Below is a small trained network, with its code and all its weights. Each question gives an input and a target symbol and asks what happens when units are switched off, that is, made to give their printed mean instead of their output.

import numpy as np


def w(rows, s, z=0):
    codes = np.array(rows[::2]) - 128.0
    scale = np.full(codes.shape[1], s)
    scale[-1] = z or s
    return codes * scale


def f(y):
    return y / 2 * (1 + np.tanh(0.7978845608 * (y + 0.044715 * y**3)))


def softmax(a):
    e = np.exp(a - a.max(-1, keepdims=True))
    return e / e.sum(-1, keepdims=True)


def log_softmax(a):
    a = a - a.max(-1, keepdims=True)
    return a - np.log(np.exp(a).sum(-1, keepdims=True))


def net(x, mask):
    ids = ['βηλστψ'.index(c) for c in x.split()]
    T = len(ids)
    res = E[ids] + P[:T]
    r = res
    for j in range(2):
        rows = slice(3 * j, 3 * j + 3)
        q, k, v = (r @ M[0][rows].T for M in (Q, K, V))
        z = softmax(np.where(np.tri(T) > 0, q @ k.T / 3**0.5, -1e9)) @ v
        o = O[0][rows]
        res = res + np.where(mask[j], z, o[:, -1]) @ o[:, :-1]
    y = f(res @ A[0][:, :-1].T + A[0][:, -1])
    res = res + np.where(mask[2:10], y, B[0][:, -1]) @ B[0][:, :-1]
    return log_softmax(res[-1] @ U[:, :-1].T + U[:, -1])


Q, K, V, O, A, B = {}, {}, {}, {}, {}, {}
E = w([
[99,94,79,75,107,102,136],'β',
[168,130,132,87,142,111,123],'η',
[87,180,97,107,159,207,61],'λ',
[109,135,143,197,48,127,33],'σ',
[183,220,115,117,145,123,113],'τ',
[148,159,107,77,99,2,170],'ψ',
],0.02)
P = w([
[144,121,168,162,153,120,94],'0',
[187,93,100,79,163,14,65],'1',
[88,57,83,49,130,25,157],'2',
[150,87,249,185,137,189,191],'3',
[129,109,153,204,214,103,242],'4',
[167,123,59,134,119,30,91],'5',
[61,73,123,161,93,95,142],'6',
],0.012)
Q[0] = w([
[50,103,184,90,108,80,168],'head 0',
[54,87,127,115,104,42,81],'head 0',
[84,149,121,136,111,165,185],'head 0',
[90,158,2,127,163,78,72],'head 1',
[17,123,132,126,44,115,94],'head 1',
[59,95,195,233,149,124,200],'head 1',
],0.0089)
K[0] = w([
[132,112,69,240,107,79,78],'head 0',
[106,100,136,252,18,160,141],'head 0',
[83,57,22,94,125,131,104],'head 0',
[35,103,142,178,102,156,236],'head 1',
[162,171,120,139,248,117,192],'head 1',
[89,136,4,2,203,92,143],'head 1',
],0.0082)
V[0] = w([
[60,90,158,97,121,187,154],'head 0',
[86,145,122,254,139,137,163],'head 0',
[88,84,248,190,141,76,64],'head 0',
[193,116,227,107,168,92,173],'head 1',
[41,37,136,106,215,215,107],'head 1',
[198,188,140,131,217,193,103],'head 1',
],0.0091)
O[0] = w([
[255,167,157,99,177,61,111,5],'head 0',
[163,99,65,105,174,233,117,57],'head 0',
[69,192,161,201,223,182,5,149],'head 0',
[154,198,147,73,192,62,151,187],'head 1',
[90,6,250,90,98,129,132,3],'head 1',
[159,90,144,164,224,187,247,163],'head 1',
],0.0083,0.0076)
A[0] = w([
[121,155,58,225,247,142,178,106],'neuron 0',
[149,141,122,164,116,170,8,13],'neuron 1',
[187,33,223,96,99,160,195,219],'neuron 2',
[169,170,136,77,191,133,223,2],'neuron 3',
[11,175,94,196,80,64,146,206],'neuron 4',
[138,165,255,24,209,85,147,188],'neuron 5',
[54,203,169,117,179,168,103,114],'neuron 6',
[191,196,127,23,78,95,155,85],'neuron 7',
],0.0063,0.0021)
B[0] = w([
[154,149,159,144,2,125,142,248],'neuron 0',
[168,62,169,81,182,140,122,165],'neuron 1',
[77,34,108,101,187,180,51,138],'neuron 2',
[197,116,143,60,129,114,154,186],'neuron 3',
[159,88,154,169,186,101,155,250],'neuron 4',
[120,197,89,97,234,158,48,151],'neuron 5',
[186,126,144,96,125,106,159,171],'neuron 6',
[119,96,70,184,36,104,90,185],'neuron 7',
],0.0086,0.012)
U = w([
[144,133,100,132,103,156,124,3],'β',
[166,67,128,123,142,153,149,204],'η',
[107,129,181,53,3,98,97,134],'λ',
[111,149,6,242,117,185,122,201],'σ',
[143,174,123,129,207,91,154,115],'τ',
[202,90,81,128,105,155,211,133],'ψ',
],0.0059,0.0022)

Each question gives the input, a string of symbols that net reads in full, and the target symbol t.
The units are the heads (3 rows each of Q, K, V and O) and the neurons (one row each of A and B). Each row of codes is followed by its name. A weight is (code - 128) times the scale printed after its matrix; where a second scale follows, it is the last column's (O, A, B and U).
mask holds one flag per unit, heads first, then neurons. A switched-off unit (its flag False) gives its mean, the last column of its rows in O or B, instead of its output. The means were averaged over made-up inputs and are rounded, as every weight is.
A unit's drop is (log p(t) with every unit on - log p(t) with that unit switched off) / (log p(t) with every unit on - log p(t) with every unit switched off).
The circuit of an input: a set's keep is (log p(t) with only the set's units on - log p(t) with every unit switched off) / (log p(t) with every unit on - log p(t) with every unit switched off). Starting from all 10 units, units are removed one at a time, each time the one whose removal leaves the highest keep (on an exact tie, the one counted first), for as long as the keep stays at least 0.8.
circuit, biggest first: the units of the circuit, biggest drop first
top k neurons: the k neurons with the biggest drops, biggest first
which heads matter: for each layer, one digit per head in row order, 1 if its drop is at least 0.15 and else 0, layers parted by /
drop when u is switched off: that unit's drop, to one decimal
input λ λ τ λ, target η: top 3 neurons -> [neuron 2; neuron 0; neuron 7]
input ψ ψ σ, target τ: top 2 neurons -> [neuron 1; neuron 4]
input σ η β ψ λ σ β, target η: circuit, biggest first -> [head 1; neuron 0]
input σ λ λ σ, target η: circuit, biggest first -> [head 1; neuron 1; head 0]
input ψ λ λ λ η, target η: top neuron -> [neuron 2]
input η τ ψ, target τ: top 3 neurons -> [neuron 5; neuron 0; neuron 4]
input λ τ λ, target η: top 2 neurons -> [neuron 2; neuron 0]
input β τ τ λ τ β, target η: circuit, biggest first -> [head 1; neuron 2]
input η τ β η η, target λ: which heads matter -> 01
input τ σ τ η, target σ: circuit, biggest first -> [head 1; neuron 3]
input λ τ τ σ ψ β β, target τ: circuit, biggest first -> [head 0; head 1; neuron 1]
input β τ τ τ τ β, target ψ: circuit, biggest first -> [head 1; head 0; neuron 0]
input β η τ η, target τ: circuit, biggest first -> [neuron 5; head 1]
input τ σ β, target σ: circuit, biggest first -> [head 0]
input ψ τ τ, target σ: circuit, biggest first -> [head 1; neuron 7]
input η η η λ η β σ, target η: which heads matter -> 10
input ψ τ η, target σ: which heads matter -> 01
input η β λ, target τ: which heads matter -> 11
input ψ σ ψ, target τ: top 2 neurons -> [neuron 4; neuron 6]
input η τ β, target τ: top 2 neurons -> [neuron 0; neuron 5]
input τ β τ β λ β, target λ: top neuron -> [neuron 4]
input τ β β η, target λ: drop when head 1 is switched off -> 1.1
input τ λ β ψ λ, target λ: drop when head 1 is switched off -> 0.5
input τ τ ψ β σ, target τ: drop when neuron 4 is switched off -> 0.3
input β τ β β τ τ, target λ: drop when neuron 2 is switched off -> 0.0
